Where the symbols take the states:
moro bu foso
moro zo visi
moro ke pori
moro du bepi
neti bu vavo
neti zo fovi
neti ke nevi
neti du vogu
kopo bu noli
kopo zo puni
kopo ke veko
kopo du runa
tabi bu kose
tabi zo viko
tabi ke peva
tabi du bubu
sebo bu depe
sebo zo fato
sebo ke deto
sebo du silo
boni bu bofo
boni zo bidu
boni ke buvo
boni du gemi
pobi bu vuki
pobi zo nuze
pobi ke reri
pobi du buvo
gumo bu doba
gumo zo tudi
gumo ke ropi
gumo du bipa
zilu bu gemi
zilu zo tafi
zilu ke bidu
zilu du mina
fefo bu pori
fefo zo luku
fefo ke runa
fefo du visi
legi bu suvi
legi zo sefi
legi ke tomi
legi du pino
foti bu tafi
foti zo ropi
foti ke vavi
foti du doba
zume bu kofi
zume zo nusu
zume ke bipa
zume du mure
sizu bu vapu
sizu zo buvo
sizu ke vuki
sizu du bofo
febi bu zolu
febi zo feko
febi ke bobo
febi du tova
bipa bu fazi
bipa zo nepo
bipa ke gumo
bipa du zume
fato bu sebo
fato zo pone
fato ke pino
fato du veku
runa bu dimu
runa zo nali
runa ke kopo
runa du fefo
fusu bu peto
fusu zo gova
fusu ke vimi
fusu du kovo
depe bu moge
depe zo sebo
depe ke lidi
depe du bobo
sasa bu tudi
sasa zo lopu
sasa ke suni
sasa du zila
gane bu fovi
gane zo zagi
gane ke tova
gane du nomo
kovo bu siti
kovo zo vuki
kovo ke fusu
kovo du vapu
nomi bu zugu
nomi zo tuda
nomi ke muni
nomi du pasa
vala bu bona
vala zo kubo
vala ke sote
vala du nizi
pifu bu sugo
pifu zo gemi
pifu ke bofo
pifu du vimi
tomi bu tudu
tomi zo ronu
tomi ke fego
tomi du legi
mala bu bidu
mala zo vavi
mala ke vubo
mala du tafi
kuza bu givu
kuza zo veko
kuza ke nuki
kuza du noli
tosi bu visi
tosi zo gano
tosi ke luku
tosi du voro
voro bu nuki
voro zo pape
voro ke tosi
voro du veko
pone bu fato
pone zo sote
pone ke sore
pone du bona
gapi bu buvo
gapi zo vubo
gapi ke nuze
gapi du bidu
givu bu peba
givu zo kuza
givu ke bepi
givu du momi
zugu bu bubu
zugu zo nomi
zugu ke viko
zugu du lizu
lono bu zila
lono zo vavo
lono ke lopu
lono du fane
vapu bu gano
vapu zo sizu
vapu ke kovo
vapu du tivu
moge bu muni
moge zo depe
moge ke nomo
moge du tuda
limi bu mure
limi zo nelu
limi ke nusu
limi du vimo
zila bu nepo
zila zo lono
zila ke sasa
zila du sifi
foso bu nizi
foso zo moro
foso ke kubo
foso du tupu
doba bu feba
doba zo gumo
doba ke foti
doba du fazi
vavo bu lono
vavo zo neti
vavo ke kele
vavo du peva
tupu bu ronu
tupu zo bepi
tupu ke foso
tupu du peba
sefi bu legi
sefi zo peba
sefi ke ronu
sefi du sore
zolu bu pasa
zolu zo febi
zolu ke tuda
zolu du tedi
sifi bu nusu
sifi zo fane
sifi ke zila
sifi du nelu
vubo bu gapi
vubo zo mure
vubo ke kofi
vubo du mala
zake bu ropi
zake zo suni
zake ke sama
zake du tudi
tudi bu gumo
tudi zo sasa
tudi ke zake
tudi du nepo
sugo bu kodu
sugo zo pifu
sugo ke tivu
sugo du retu
nuze bu pobi
nuze zo kofi
nuze ke godo
nuze du gapi
ronu bu tomi
ronu zo tupu
ronu ke nizi
ronu du sefi
luku bu fefo
luku zo siti
luku ke nali
luku du tosi
ropi bu foti
ropi zo zake
ropi ke vimo
ropi du gumo
fane bu sifi
fane zo peva
fane ke lono
fane du kose
viko bu tabi
viko zo muni
viko ke vogu
viko du zugu
nepo bu bipa
nepo zo zila
nepo ke tudi
nepo du nusu
bofo bu tivu
bofo zo boni
bofo ke sizu
bofo du pifu
lopu bu sasa
lopu zo kele
lopu ke sivu
lopu du lono
lidi bu nomo
lidi zo deto
lidi ke zagi
lidi du depe
kubo bu vala
kubo zo pori
kubo ke buzo
kubo du foso
gemi bu pifu
gemi zo zilu
gemi ke boni
gemi du gido
fazi bu godo
fazi zo bipa
fazi ke doba
fazi du kofi
kini bu feko
kini zo fego
kini ke veku
kini du tudu
bubu bu zedo
bubu zo zugu
bubu ke tabi
bubu du sivu
visi bu moro
visi zo tosi
visi ke fefo
visi du nuki
pasa bu lizu
pasa zo zolu
pasa ke nomi
pasa du nevi
nelu bu limi
nelu zo kose
nelu ke sifi
nelu du sama
peva bu fane
peva zo vogu
peva ke vavo
peva du tabi
fovi bu neti
fovi zo gane
fovi ke tedi
fovi du meto
peto bu nali
peto zo fusu
peto ke retu
peto du siti
sore bu pino
sore zo fisa
sore ke sefi
sore du pone
tuda bu nomi
tuda zo bobo
tuda ke moge
tuda du zolu
tivu bu pape
tivu zo bofo
tivu ke vapu
tivu du sugo
nuki bu bepi
nuki zo voro
nuki ke visi
nuki du kuza
tova bu tedi
tova zo mero
tova ke febi
tova du gane
vogu bu peva
vogu zo meto
vogu ke neti
vogu du viko
gova bu fusu
gova zo reri
gova ke gido
gova du vuki
mina bu gido
mina zo feba
mina ke zilu
mina du reri
meto bu vogu
meto zo nomo
meto ke fovi
meto du muni
zagi bu gane
zagi zo suvi
zagi ke mero
zagi du lidi
bona bu veku
bona zo vala
bona ke pone
bona du fego
kodu bu veko
kodu zo sugo
kodu ke pape
kodu du puni
feba bu mina
feba zo doba
feba ke tafi
feba du godo
mure bu vubo
mure zo limi
mure ke zume
mure du vavi
suvi bu zagi
suvi zo legi
suvi ke tudu
suvi du deto
gano bu tosi
gano zo vapu
gano ke siti
gano du pape
muni bu viko
muni zo moge
muni ke meto
muni du nomi
deto bu lidi
deto zo pino
deto ke suvi
deto du sebo
suni bu zake
suni zo sivu
suni ke zedo
suni du sasa
fego bu kini
fego zo nizi
fego ke bona
fego du tomi
buvo bu sizu
buvo zo gapi
buvo ke pobi
buvo du boni
veku bu silo
veku zo bona
veku ke fato
veku du kini
mero bu tova
mero zo tudu
mero ke feko
mero du zagi
tafi bu zilu
tafi zo foti
tafi ke mala
tafi du feba
kele bu lopu
kele zo nevi
kele ke lizu
kele du vavo
vimi bu retu
vimi zo gido
vimi ke pifu
vimi du fusu
tudu bu mero
tudu zo tomi
tudu ke kini
tudu du suvi
sivu bu suni
sivu zo lizu
sivu ke bubu
sivu du lopu
pape bu voro
pape zo tivu
pape ke gano
pape du kodu
nizi bu fego
nizi zo foso
nizi ke vala
nizi du ronu
nevi bu kele
nevi zo tedi
nevi ke pasa
nevi du neti
momi bu fisa
momi zo noli
momi ke givu
momi du buzo
vimo bu vavi
vimo zo sama
vimo ke limi
vimo du ropi
veko bu kuza
veko zo kodu
veko ke voro
veko du kopo
nomo bu meto
nomo zo lidi
nomo ke gane
nomo du moge
bepi bu tupu
bepi zo nuki
bepi ke moro
bepi du givu
retu bu puni
retu zo vimi
retu ke sugo
retu du peto
lizu bu sivu
lizu zo pasa
lizu ke zugu
lizu du kele
nali bu runa
nali zo peto
nali ke puni
nali du luku
dimu bu buzo
dimu zo runa
dimu ke noli
dimu du pori
siti bu luku
siti zo kovo
siti ke peto
siti du gano
fisa bu sore
fisa zo momi
fisa ke peba
fisa du sote
buzo bu sote
buzo zo dimu
buzo ke momi
buzo du kubo
godo bu reri
godo zo fazi
godo ke feba
godo du nuze
feko bu febi
feko zo kini
feko ke silo
feko du mero
nusu bu zume
nusu zo sifi
nusu ke nepo
nusu du limi
pori bu kubo
pori zo fefo
pori ke dimu
pori du moro
vavi bu mala
vavi zo vimo
vavi ke mure
vavi du foti
tedi bu nevi
tedi zo tova
tedi ke zolu
tedi du fovi
peba bu sefi
peba zo givu
peba ke tupu
peba du fisa
silo bu bobo
silo zo veku
silo ke sebo
silo du feko
sote bu pone
sote zo buzo
sote ke fisa
sote du vala
gido bu vimi
gido zo mina
gido ke gemi
gido du gova
bobo bu tuda
bobo zo silo
bobo ke depe
bobo du febi
zedo bu sama
zedo zo bubu
zedo ke kose
zedo du suni
kose bu nelu
kose zo tabi
kose ke fane
kose du zedo
vuki bu kovo
vuki zo pobi
vuki ke gova
vuki du sizu
sama bu vimo
sama zo zedo
sama ke nelu
sama du zake
puni bu kopo
puni zo retu
puni ke kodu
puni du nali
noli bu momi
noli zo kopo
noli ke kuza
noli du dimu
pino bu deto
pino zo sore
pino ke legi
pino du fato
kofi bu nuze
kofi zo zume
kofi ke fazi
kofi du vubo
bidu bu boni
bidu zo mala
bidu ke gapi
bidu du zilu
reri bu gova
reri zo godo
reri ke mina
reri du pobi

The rows follow the links: the fewer symbols apart two states are, the more alike their rows tend to be.

Each row is also shifted at random along 4 hidden directions that mean nothing.

Rows with their states:
[ 26,  37, -31,  -2, -13,  16,  71,  52,  -8,  42,   6,   6,   5,  23, -25,   4,  20,  48, -27,  19,  43,  23, -46,   0,  58,  20]: tomi
[-41,   5,  69,   9,  48,  25,  16,  15, -47,  36,  -4,  16, -13,  -4,  -5,   5,   7,  -9,  17,   9,  14,  21, -45,  25, -33,  30]: fusu
[-67,  13, -30,  -4, -53,  15,  16,  -1, -85,  36,   8,   3, -39,  17,  51,  24, -10,  10, -20,  31, -41,   6, -53, -29,  28, -47]: zila
[ 26, -29,  59,   9,  19,  -6, -49, -10,   5, -21,  -3,  24, -11, -11,  22,  -6, -31, -86, -12, -26, -62,   3,  38,  10, -34,   4]: vubo
[-10,  33,  25,  41,  43,  57,  34,  -6, -32,   1, -25,   7,   4,  -9,  27, -14, -37,  56,  12,  59, -51,  -4, -38, -27,   5, -28]: reri
[ 81,  25,  45, -17,  28, -58, -31,   8,  74,   7, -23,  31,   7, -18, -32, -27,  33, -61, -16, -68,  23,  14,  27,  39,  10,  40]: kubo
[-42, -15,   2, -16, -60,  -9, -12, -43, -12,   7, -20,   7,  -6,   0,  30,  -3,  -9, -46, -36, -35, -28,  -3,   3, -14,  39,  -7]: fane
[ 42, -16,  64,  19,  26,  33,  58, -19, -31,   7, -38,  31,  37,   3, -25,  50, -15, -13,  49,  44,  -5,  35, -26,  26, -17,  25]: peto
[ 10, -27, -16, -13,   0,  57,  33,  46,  -6,  26,  17, -33,  17,  26,   0, -41, -40,  35, -58, -17, -14,  20,  24,  -7,  47, -14]: vogu
[ 37,  33, -18,  33,  41,  15,  50,  20,  13, -25, -24,  28, -11,  -6, -40,  15,  -9,  77,  38,  62,  36,  -6,  10,  22,  -9, -36]: runa
[ 26, -21, -14, -34, -29,  -5,  43,  44,   0,  32,  -2,  26, -16,  24, -53,  12,   3, -14, -38, -28,  60,  37,  34,  54,  40,   2]: sebo
[-54, -52,  14, -11,  22,  27, -33,   2, -56,  -1,  35, -37,  -7,   6,  25,  -1, -27,  -2,  30,  13, -36,   5,   8,  -3, -65, -30]: vavi
[ 46,  26,   7,   5,  68,   9,  18,  67,  -1,  19,  25,   2, -13,   3, -31,  -7,   7,  35,  16,  28,  30,  19, -16,  26, -27,  -1]: kuza
[ 87,  19,  24, -10,  17,   5,  56, -10,  23,  27, -47,  -2,  62,   1, -30,   0,  11,  20,  13,   2,   6,  40, -27,  15,  46,   8]: fisa
[-47,  21,  44,  44,  48,  24, -16,  -7,  15, -23,  -3,  13, -11, -22,  10, -26,  -4,   8,  -2,  -4,  10, -28,  -6, -13, -31,  46]: gova
[  1, -45,   3,   7, -52,  28,   0, -28, -26, -13,  22, -16,  37,  14,  40,  33, -18, -62, -14,   0, -59,   3, -28, -55,  14,  60]: suni
[  34,   10,   15,  -49,   41,  -12,   -3,    4,  -36,   68,   25,  -83,   68,   11,   11,    2,   47,   26,   61,   16,  -12,   45, -108,  -13,  -25,   16]: tupu
[ 12, -29,  38, -23, -37,  23,  12,   9, -19,  41,  -9,  19,   2,  18,  15, -12, -26, -71, -74, -53, -36,  31,  13,   8,  54,  19]: sivu
[-13,  -8,  59,   9,  25,  11,  29, -32, -24,   8, -47,  30,   9, -10, -23,  30,   1,  -7,  43,  21,  16,  17, -19,  32, -22,   8]: sugo
[ 40,  19,  21, -17,  74, -18, -34,  90, -20,  53,  84, -35,  -9,   8,   0, -15,  39, -21,  17,  -4,  14,  33, -64,   6, -66,  53]: dimu
[ 35,  -9,  12, -11,  52,  15,  43, -29,  34,  -5, -62, -24,  56, -10, -56, -19,  -3,  90,  55,  15,  42,  16,  32,  43,   4, -46]: givu
[ -3,   1,  30,  22,   9,  -4, -23, -69,  27, -46, -69,  33,  -6, -31,  12, -11, -37,  -5,  13,   1, -49, -29,  58,   4,  -6, -62]: feba
[ -7, -49,  39,  -2,  25,  22, -26,   2, -32,  -4,  13,  -6,  -7,  -3,  18,   1, -39, -43,   7,  -2, -52,  14,  28,  11, -46, -15]: doba
[ 49,  34,  -5,  34,  29,   2,  35,  20,  -7, -13,  -3,  27,  -6,  -3, -20,  34,   3,  32,  44,  64,  11,   0, -25,   7, -20,  -2]: voro
[ -1,  20, -37,  19,  46,   1,  10,   5,  -1, -21,  11, -31,  10, -10, -23,  12,  21,  90,  73,  62,  30, -19, -23,  -4, -51, -26]: fefo
[ 76,  75,   9,  -5, -16, -46,  11,  71,  21,  53,  21,  52, -35,  10,   1,  -2,  44, -61, -69, -37,  18,  23, -55,   1,  59,  67]: sore
[-39, -50,   5, -18, -50,   5, -24, -69,   8, -17, -17, -32,  46,  -2,  22,  -2,  -8, -33,  -7, -39, -29, -10,  20, -26,  21,  19]: lopu
[ 30, -25, -52,  -1, -16,  27,   0,  16,  31, -27,  32, -50,  36,  14,  12, -24, -21,  30, -27,  -5, -20,  -9,  28, -43,  27,   8]: nomi
[ 25, -55,   6,  -7,  -4,  46,   2,  14,  39, -11,  19, -30,  46,  14,  -1, -39, -33, -21, -56, -50, -12,   9,  50, -13,  32,  44]: zugu
[-10,  12, -41,  -2, -24, -10,  27,  12,  29,  -5,  11,  -9,   7,   8, -30,   1,  33,  35, -10,  -7,  70, -10,  -2,  -2,  28,  37]: pino
[ 59,  11, -57, -21, -52, -12,  40,  16,   7,   9, -27,  25, -13,  18, -14,   8, -22,  25, -37,  11, -15,  15,  40,  18,  73, -85]: moge
[-24,  16,  -1,  10, -72, -21,  -7, -17,   7, -13, -25,  69, -55,  -3,  23,   8, -14, -70, -71, -34, -25, -21,  30,  -7,  52,  -3]: sasa
[  0,  19,  -1, -18,  61, -14,  -7,  20,   3,  22,   3, -33,   5,  -9, -27, -23,  26,  63,  44,  12,  39,   8, -13,  28, -40, -32]: pori
[  5,  50, -16, -19,  -6, -39,  19, -59,  32,  14, -72, -10,  27, -19, -19, -10,  38,  63,  34,   3,  33,  -3, -21,  14,  41, -53]: sote
[ 35,   4,  61,  22,  10, -38, -26, -14,  10, -18,  -1,  47,  -4, -16,  -6,  43,  23, -96,  30,  -9,   2,   3, -18,  14, -42,  76]: siti
[-88,   0,  -9, -50, -24, -16, -31,   4, -32,  57,   5, -23, -44,   8,  28, -53,   4,   5, -58, -55,   0,   9,   2,  10,  29, -55]: vavo
[ 27, -33,  56,  12,  20,  11, -26,  -3,  -2, -19, -11,  31,  -9,  -8,  13,  -3, -43, -66, -12, -17, -58,   7,  50,  21, -25, -10]: kofi
[-56,   7,  54,  34,  43,  37,  18, -15,   1, -10, -38,  28, -10, -19, -16, -21, -11,  31,  10,   3,  33, -12,   7,  15, -16,  14]: bofo
[ 38,  33,  38,  19,  11,  -4,  52,   5, -31,  20, -47,  71, -29,  -4, -24,  49,   0,  -9,  23,  44,   0,  23, -22,  44,   4, -23]: pape
[-96,   5, -76, -30, -27, -57, -51, -20,   8,   0,  54, -77,   2,   1,   1,  -4,  79,  44,  43, -17,  80, -34, -42, -26, -39,  31]: veku
[-60, -16,   0,   0,  11,  46,  25,  46, -81,  33,   4,  25, -67,  17,   2,  -3, -50,  31, -28,  27, -12,  18,  21,  37,  -9, -87]: bipa
[-26, -45,  25,  -2,  19,  24, -19, -31, -33, -14, -19, -14,   4,  -9,  13,   1, -41,   1,  31,  15, -45,   2,  27,  10, -42, -57]: fazi
[-20, -45,  -4,  34,  -5,  77,  44,  20, -27, -29,   3,  21, -10,  15,  -9,  17, -68,  23, -20,  34, -14,  -2,  57,   0,   2, -18]: vimo

In each set, the symbols that take the first to the second take the third to the fourth, perhaps in another order. Give the fourth.
Answers are names.
A [ 16,  32, -23,  36,  20, -58, -51, -20,  71, -77,  13,  14, -14, -34, -13,  11,  41,  -5,  50,  13,  41, -54,  24,  -8, -59,  34]
B [-12,   6,  60,   6,  27,  22,  54, -13, -49,  33, -53,  47,  -8,  -1, -27,  31,  -8,  10,  31,  30,  13,  30, -26,  49,  -6, -20]
C [-10, -39, -38, -52, -36, -23,   1,   7, -21,  27,  25, -41,  17,  23, -25,  21,  28,   1,  18, -15,  40,  26,  -1,  25,  -3,  -3]
D bona

A [-71,  10,  57,  13,  45,  14,  -4,  -4, -35,  23,  -8,  10, -19, -11,  -2, -11,  11,   3,  17,   2,  25,   4, -35,  18, -42,  21]
B [-13,  39,  44,  47,  47,  33,   0,  19,  -1,  -8,   0,  28, -23, -17,  23, -27, -17,   3, -22,  13, -24, -17, -23, -25, -10,  27]
C [-32,   8, -36, -36, -22, -43, -19,  52, -12,  41,  54, -12, -36,  17, -14,  -3,  52, -15, -24, -36,  69,  11, -25,  18,  -1,  33]
D bona

A [-41,  11,  40,  41,  56,  46,   0,   0,  -9, -13,  13, -17,  17, -12,  25, -18,  -9,  22,  18,  24, -10, -18, -38, -36, -38,  54]
B [-51,  14,  47,  36,  51,  31,  -9,   4,  -3, -11,   1,   9, -10, -21,   9, -25,  -1,   5,   4,  -1,  11, -20, -18, -13, -36,  48]
C [-46,  -3,  47,  42,  50,  61,  37, -28,   4, -23, -47,  19,  15, -22, -21, -17, -29,  57,  18,  24,  24, -12,  11,   7, -14,   9]
D pifu

A [ 20,   3,   7, -24,  44, -20,  -2, -39,  44,  -4, -46, -27,  42, -18, -43, -23,  20,  55,  49,  -9,  40,   4,  23,  32, -13, -35]
B [ 48,  20,   3,   8,  69,  29,  46,  65, -18,  28,   8,  -5,  -2,   8, -37,  -4,  -4,  68,  26,  44,  26,  28, -21,  33, -19, -26]
C [ 58,  36,   5, -11,  -3, -42,  -3, -24,  46,   8, -22,  -4,  36,  -7,  -8,   0,  43, -10,  12, -18,  12,   6, -36,  -7,  28,  34]
D buzo

A [-32,   2,  50,  12,  20,   0,  17, -45, -22,   2, -55,  33,  -1, -16, -24,  23,   6,   5,  45,  19,  21,   5,  -9,  35, -26,  -9]
B [ 52,  32,  29,  22,  13, -24,   8,  19, -15,   3,   4,  46, -16,  -7,  -3,  49,  19, -47,  33,  37,  -8,  13, -42,   9, -32,  33]
C [ 66, -11,  22, -23,  39,  15,  40, -27,  18,  16, -39, -47,  88,   0, -32,   1,  10,  49,  56,  15,   8,  33, -25,  11,   8,   0]
D ronu

A [-11,  35, -42,  -2, -24, -27,  10,  19,  28,   5,  15,   2, -13,   5, -22,  -2,  44,  21, -17, -14,  66, -13, -14,  -5,  31,  40]
B [ 19,  39, -31,   1, -22, -27,  22, -30,  46, -11, -22, -11,  37,  -7, -13,   2,  39,  40,  16,   8,  36, -15, -26, -21,  40,  22]
C [ 17,  47, -15, -25,  -2, -34,   4,  -5, -15,  54,   5, -37,  31,   5,  14,   3,  57,  26,  30,  13,   3,  18, -95, -23,  17,   7]
D tupu

A [ 46,  -4,  24, -21,  54,  -5,   5, -11,  28,  11, -15, -40,  56,  -7, -32, -17,  20,  29,  46,  -6,  22,  22,  -5,  22, -19,   9]
B [ 27,  25,  22, -28,  31, -59, -39, -21,  59,   5, -27,  -4,   9, -22, -31, -29,  41, -10,  17, -46,  37,   1,  17,  36, -13,  -2]
C [  2, -36, -30, -27, -19,   6,  30,  28,  -5,  18,  26, -29,  23,  24, -40,  12,  18,  18,   4,  -9,  64,  20,   0,  19,  12,  31]
D deto

A [ 56,  10,  30, -29,  38, -38, -25,  -3,  34,  25,  -4, -25,  38,  -8, -15, -18,  37, -21,  24, -34,  14,  21, -21,  18, -15,  31]
B [  6,  51, -16, -35,   6, -30,  26, -28, -10,  50, -44, -22,  25,  -2,  -7,  -5,  41,  67,  32,  17,  17,  20, -63,  10,  34, -55]
C [-23, -44, -19,  26, -53,  17, -18, -36,  -4, -50,  35, -25,  33,   7,  47,  34, -14, -50,   8,   9, -44, -31, -11, -71, -12,  66]
D nepo

A [ 49, -37,  57,   8,  32,  69,  51,   3, -49,  13, -39,  22,  18,  11,   1,  12, -78,   2,   4,  37, -74,  40,  23,  26,   6, -55]
B [-38,   5,  56,  41,  46,  39,  10, -18,  20, -26, -26,  30,  -2, -21, -11, -23, -15,   9,   1,  -4,  26, -18,  15,   4, -19,  41]
C [ 67,  10, -39, -32, -54, -59, -22,  23,  24,   8,  13,  24, -27,  12,   2,  10,  10, -60, -43, -35, -15,   8,  30,  17,  40, -24]
D vavo

A [-52, -10, -15,   1, -65, -16, -39, -32, -19, -11,  23,  -2, -16,   3,  54,  21,   6, -56, -19, -12, -40, -23, -21, -48,   7,  23]
B [ -8, -51,  18, -17, -37,  49,  32, -37, -31,  21, -16, -29,  55,  18,  20,   6, -33, -12, -16, -12, -45,  25,  -2, -17,  42,   8]
C [-16, -11, -39,  -5, -16,  10,  -5,   7,  43, -14,  -1, -11,  -9,   4,  -5, -53, -22,  34, -61, -38,  11, -20,  61,  -6,  50, -31]
D fovi

A [-13,  10, -27,  30,   1, -24,   1, -84,  22, -67, -39,  -9,  29, -32, -16,  47,  23,  57, 110,  65,  20, -43,  -8,  -9, -51, -18]
B [  5,  31, -28,  22,  38, -20, -11,   9,  13, -31,  22, -18,  -3, -15, -14,  12,  27,  51,  64,  48,  32, -23, -21, -10, -55,  -1]
C [  8,  44,  43,   1,  14, -35,   1,  19, -52,  44,  -4,  51, -44,  -1,   2,  43,  28, -48,  20,  24,  -4,  23, -62,  30, -29,   5]
D tosi

A [-35, -38, -47, -37, -24, -17,  -3,  -3,  -3,   8,  28, -55,  25,  16, -27,  14,  36,  27,  29,  -9,  68,   4,  -2,  10, -13,  18]
B [ 66, -25, -26, -37, -55, -46, -14,   4,  22,   0,   9,   3,   4,  12, -18,  26,  13, -61, -20, -38,   2,  20,  40,  21,  24,   5]
C [-82,  -2, -11, -37, -50,  12,  17, -35, -68,  53, -34, -11, -16,  12,  33,  -3, -12,  19, -24,  -6, -27,  14, -26,   1,  46, -74]
D nelu

A [-24,  74,  37,  34,  41,  11,  -4,  45, -41,  40,   4,  41, -67,  -9,  39, -31,  -7,   0, -40,  18, -40,  -1, -57, -14,   2, -20]
B [  8,   6,  44,  55,  49,  35, -29,   2,  17, -35,  42, -18,  32, -16,  41, -13,  -9, -27,  12,  16, -49, -21, -37, -65, -46,  92]
C [-42,  17,  31,  51,  43,  31, -19, -29,  27, -47,  -4,  -5,  10, -27,  20, -27,  -5,  26,  21,  11,  -8, -44, -11, -40, -34,  41]
D gido

A [-47, -26, -19,  30, -26,  21, -18,  16, -12, -38,  34,  21, -40,   1,  20,   8, -29, -21, -28,   8,  -8, -31,  38, -21, -15,  14]
B [-108,  -18,  -42,   18,  -31,   -5,  -48,  -27,   -8,  -50,   22,   -2,  -53,  -11,   20,   -4,  -14,   13,    0,    3,    9,  -56,   46,  -20,  -37,  -25]
C [-20,  65,  25,  29,  16,  -6,  -4, -21,   0,  -5, -61,  62, -60, -29,  25, -28, -26,  14, -24,  12, -45, -24,  10,   6,  22, -85]
D zilu

